Below is a small trained network, with its code and all its weights. Each question gives an input and a target symbol and asks what happens when units are switched off, that is, made to give their printed mean instead of their output.

import numpy as np


def w(rows, s, z=0):
    codes = np.array(rows[::2]) - 128.0
    scale = np.full(codes.shape[1], s)
    scale[-1] = z or s
    return codes * scale


def f(y):
    return np.maximum(y, 0)


def softmax(a):
    e = np.exp(a - a.max(-1, keepdims=True))
    return e / e.sum(-1, keepdims=True)


def log_softmax(a):
    a = a - a.max(-1, keepdims=True)
    return a - np.log(np.exp(a).sum(-1, keepdims=True))


def net(x, mask):
    ids = ['ΠΦΨαγεη'.index(c) for c in x.split()]
    T = len(ids)
    res = E[ids] + P[:T]
    q, k, v = (res @ M[0].T for M in (Q, K, V))
    z = softmax(np.where(np.tri(T) > 0, q @ k.T / 2**0.5, -1e9)) @ v
    res = res + np.where(mask[0], z, O[0][:, -1]) @ O[0][:, :-1]
    y = f(res @ A[0][:, :-1].T + A[0][:, -1])
    res = res + np.where(mask[1:25], y, B[0][:, -1]) @ B[0][:, :-1]
    return log_softmax(res[-1] @ U[:, :-1].T + U[:, -1])


Q, K, V, O, A, B = {}, {}, {}, {}, {}, {}
E = w([
[23,99,125,146],'Π',
[132,64,150,1],'Φ',
[122,15,152,104],'Ψ',
[81,25,148,181],'α',
[64,47,145,163],'γ',
[72,190,28,42],'ε',
[99,84,153,30],'η',
],0.016)
P = w([
[106,1,18,2],'0',
[85,84,141,152],'1',
[93,93,141,164],'2',
[90,104,155,164],'3',
[94,110,144,178],'4',
[80,114,151,182],'5',
[75,120,146,188],'6',
[72,118,141,197],'7',
],0.0082)
Q[0] = w([
[153,233,58,177],'h1',
[255,216,133,135],'h1',
],0.0089)
K[0] = w([
[111,224,179,127],'h1',
[194,218,249,196],'h1',
],0.011)
V[0] = w([
[117,227,132,77],'h1',
[244,64,131,97],'h1',
],0.011)
O[0] = w([
[123,161,254,130,194],'h1',
[235,125,97,174,1],'h1',
],0.013,0.00038)
A[0] = w([
[133,76,242,61,73],'n1',
[90,102,104,153,155],'n2',
[182,104,111,48,184],'n3',
[143,210,82,86,129],'n4',
[116,16,20,68,159],'n5',
[227,128,231,210,129],'n6',
[141,150,138,141,117],'n7',
[170,117,31,28,114],'n8',
[132,94,92,101,142],'n9',
[228,160,35,187,2],'n10',
[218,98,62,188,79],'n11',
[209,161,142,150,251],'n12',
[56,168,127,225,184],'n13',
[195,92,1,179,142],'n14',
[163,113,176,37,158],'n15',
[123,247,209,119,97],'n16',
[31,63,206,124,172],'n17',
[72,152,246,119,96],'n18',
[148,69,51,65,60],'n19',
[160,103,52,85,90],'n20',
[197,174,201,89,92],'n21',
[179,99,126,47,178],'n22',
[136,162,157,141,61],'n23',
[83,212,113,41,171],'n24',
],0.008,0.0075)
B[0] = w([
[132,152,174,168,165],'n1',
[111,128,143,126,169],'n2',
[118,106,111,162,172],'n3',
[125,129,101,159,154],'n4',
[103,141,144,162,251],'n5',
[93,110,60,85,143],'n6',
[114,117,113,114,128],'n7',
[113,152,157,171,194],'n8',
[106,134,114,140,169],'n9',
[201,248,137,126,160],'n10',
[126,158,127,100,186],'n11',
[154,35,73,104,150],'n12',
[176,67,145,90,179],'n13',
[86,123,172,105,227],'n14',
[128,90,100,123,167],'n15',
[100,65,78,100,175],'n16',
[228,211,97,155,234],'n17',
[111,85,179,106,206],'n18',
[149,159,129,94,183],'n19',
[160,142,141,72,175],'n20',
[157,150,187,153,131],'n21',
[129,90,115,160,167],'n22',
[105,129,103,140,128],'n23',
[163,121,79,152,227],'n24',
],0.011,0.015)
U = w([
[125,129,103,206,131],'Π',
[128,101,123,5,185],'Φ',
[134,163,139,91,3],'Ψ',
[72,140,162,90,124],'α',
[56,94,159,96,147],'γ',
[132,110,175,128,156],'ε',
[80,40,147,115,184],'η',
],0.013,0.0055)

Each question gives the input, a string of symbols that net reads in full, and the target symbol t.
The units are the heads (2 rows each of Q, K, V and O) and the neurons (one row each of A and B). Each row of codes is followed by its name. A weight is (code - 128) times the scale printed after its matrix; where a second scale follows, it is the last column's (O, A, B and U).
mask holds one flag per unit, heads first, then neurons. A switched-off unit (its flag False) gives its mean, the last column of its rows in O or B, instead of its output. The means were averaged over made-up inputs and are rounded, as every weight is.
A unit's drop is (log p(t) with every unit on - log p(t) with that unit switched off) / (log p(t) with every unit on - log p(t) with every unit switched off).
The circuit of an input: a set's keep is (log p(t) with only the set's units on - log p(t) with every unit switched off) / (log p(t) with every unit on - log p(t) with every unit switched off). Starting from the 12 units with the biggest drops (on a tie, the unit counted first), units are removed one at a time, each time the one whose removal leaves the highest keep (on an exact tie, the one counted first), for as long as the keep stays at least 0.8.
units of the circuit, in order: the units of the circuit, biggest drop first
k most important neurons: the k neurons with the biggest drops, biggest first
drop of u: that unit's drop, to one decimal
input η Ψ ε η ε η η η, target η: most important neuron => (n17)
input η γ ε ε Φ η, target η: units of the circuit, in order => (h1; n17; n10)
input Π Ψ Ψ, target Π: units of the circuit, in order => (n18; n14)
input η η Φ, target η: units of the circuit, in order => (h1; n17; n22)
input α ε α Ψ ε ε η ε, target Φ: units of the circuit, in order => (h1; n5; n8; n13)
input Ψ Φ Φ Ψ Π γ ε, target Π: units of the circuit, in order => (n14; n18)
input η η Π, target η: units of the circuit, in order => (h1; n17; n10)
input γ Ψ α Ψ η ε Ψ Ψ, target γ: 2 most important neurons => (n17; n14)
input α α ε Φ, target α: 4 most important neurons => (n14; n5; n8; n17)
input γ ε α Ψ Ψ ε ε Π, target γ: 3 most important neurons => (n17; n14; n24)
input η ε ε Π ε η ε ε, target Φ: 4 most important neurons => (n5; n16; n8; n13)
input Ψ ε Φ, target Ψ: 3 most important neurons => (n10; n8; n20)
input Φ ε ε η η ε γ Ψ, target Φ: drop of h1 => 1.8
input α ε η η Π, target α: drop of n19 => 0.1
input α Ψ ε, target Π: drop of n18 => 0.2
